array([[184, 192, 196, 121, 189, 180, 186, 195, 183, 186, 202, 187, 189,
        183],
       [181, 183, 190, 154, 185, 182, 183, 185, 183, 184, 191, 185, 187,
        183],
       [ 38,  42, 202, 120, 152, 126, 144, 139, 140, 150, 225, 180, 158,
        145],
       [201, 191, 202, 162, 188, 196, 191, 176, 197, 195, 182, 196, 203,
        196],
       [ 65,  62, 210, 122, 159, 141, 153, 139, 153, 161, 218, 188, 173,
        158],
       [206, 203, 209, 122, 194, 196, 194, 187, 198, 197, 195, 198, 207,
        197],
       [189, 199, 177, 161, 186, 179, 183, 199, 179, 180, 190, 177, 177,
        178],
       [154, 197, 142, 148, 179, 145, 168, 231, 145, 155, 210, 147, 133,
        145],
       [213, 206, 207, 137, 194, 200, 195, 185, 201, 199, 188, 199, 209,
        200],
       [176, 192, 173, 156, 184, 171, 179, 202, 171, 175, 196, 172, 169,
        171]]) value 184

array([[-11, -12, -21,  38, -11,  -9, -10, -10],
       [ -5,  -3,  -3, -16,  -4,  -6,  -5,  -3],
       [ -3,   2,  -4, -26,  -2,  -7,  -4,   3],
       [-16,  -6, -14, -13,  -7, -16, -10,   4],
       [-18,   5, -28, -20,  -7, -25, -12,  21]]) value -11

array([[551, 549, 555, 506, 559, 534, 551, 508, 525, 557, 557],
       [527, 548, 531, 160, 646, 635, 510, 690, 455, 526, 618],
       [588, 574, 596, 465, 587, 497, 596, 486, 562, 598, 585],
       [541, 552, 573, 627, 567, 511, 538, 130, 320, 601, 563],
       [552, 551, 558, 489, 566, 535, 553, 505, 520, 560, 562],
       [552, 551, 557, 498, 562, 533, 553, 508, 525, 559, 560],
       [578, 556, 559, 470, 540, 515, 590, 801, 745, 538, 546],
       [551, 550, 555, 501, 561, 534, 551, 510, 525, 557, 558],
       [498, 502, 491, 828, 438, 529, 499, 476, 543, 495, 454],
       [551, 550, 555, 503, 559, 533, 552, 514, 529, 557, 557]]) value 551

array([[  2,  39,  11,  -7,  -2, -40, -18,   2,  -1],
       [-21, -47, -19, -22, -27,  10,  -4, -29, -25],
       [-21, -32,  -3, -12,  -1,  -5, -15,  -6, -23],
       [ -2,  -4, -11,   0, -19, -46,  -7, -11,  14],
       [ 10,   2, -28,  11,   6,   4, -17,  -8,  13],
       [-15,  -8,  -9,  -5, -18,  11, -11, -16, -35],
       [-20,  -3,  -3, -11, -10, -20,   4,  -5,  18],
       [-10,  -6, -10,   8,  -8,   5,  -3,  -2, -18]]) value 2

array([[   5,   13,  -19, -131,  -99,  155],
       [-689,  488, -623, -522,  684,  478],
       [ 147,  593,   76,  180,  510,  232],
       [-631,  519, -437, -427,  593,  315],
       [-267,  824, -178, -115,  802,  441],
       [ 830,   99,  645,  759,  139,  158]]) value 5

array([[29, 29, 31, 28, 28, 26, 31, 30, 28, 25, 29],
       [34, 28, 28, 40, 36, 21, 38, 29, 29, 29, 29],
       [28, 29, 28, 39, 36, 21, 35, 29, 29, 29, 29],
       [33, 29, 29, 43, 33, 23, 65, 28, 29, 30, 28],
       [27, 28, 29, 44, 33, 23, 66, 28, 29, 29, 28],
       [28, 27, 30, 43, 30, 30, 64, 29, 31, 26, 28],
       [31, 29, 29, 43, 31, 27, 75, 28, 30, 28, 28],
       [32, 28, 30, 42, 30, 30, 39, 30, 30, 25, 28]]) value 29

array([[ 16,  20,   0,   4, -25, -24,   8,  11],
       [ 41,   7,  25, -24,   4, -16,  23,  50],
       [ 13,  16,  19, -15, -28, -16,  25,  33],
       [ 14, -21, -18,  17,   0, -18,  38,  31],
       [ -7, -12, -12,   9,  -2,  17,  22,  15],
       [ 29,  -9, -13, -13,   6,  14,  -6,   6],
       [-14, -28,  11,  -8,  15,   8, -25,  -8],
       [ 16,  13,   3,  -8, -22,  10,  -2,   8],
       [ -2,  30, -20,  11,   4,   0,  14,  27],
       [ 15,   4,   0,   7,   7,  16,  17,  -1],
       [  5,  -5,  28, -12,  13,  -1,   1,  -7]]) value 16

array([[ 274,  643, -109, -228,  142, -233,  633,  159, -243, -260,  618,
         117,  516,  643,  564,  470],
       [ 231,  335,  762,  521,  321,  337,  264,  309,  254,  597,  409,
         279,  442,  319,  483,  166],
       [-175, -149,  233,  679,  106,  821, -207,  123,  809,  588, -166,
        -135, -438, -186, -253, -174],
       [-182, -345,  293,  685,   21,  806, -390,   26,  800,  632, -341,
         -77, -503, -372, -372, -283],
       [ 950,  554,  170,  -27,    0,   94,  620,   -9,  165,   23,  570,
         957,  834,  616,  704,  807],
       [-206, -628,  542,  778,  210,  763, -633,  190,  758,  806, -595,
          15, -531, -644, -554, -449]]) value 274
---
5; 12; -6; 12; -6; 9; -5
-19; -57; 23; -50; 24; -38; 17
gives 23

0; 16; -22; -5; 16; 38
-29; -14; 6; 58; 13; 5
9; -8; 2; -41; -29; -45
gives 6

-9; -33; -6; -59
0; 0; 1; -1
gives 1

37; -30; -27; 44; -11
-30; 62; 10; -48; -4
gives 10

-12; -49; 46; -14
-4; -5; 35; 8
34; -14; -55; 42
gives 35

58; -60; 64; -63; 61
48; -49; 48; -47; 49
-47; 45; -45; 46; -44
gives 48

-17; 72; 34; 15
-18; 58; 28; 8
-21; 59; 48; 23
gives 28
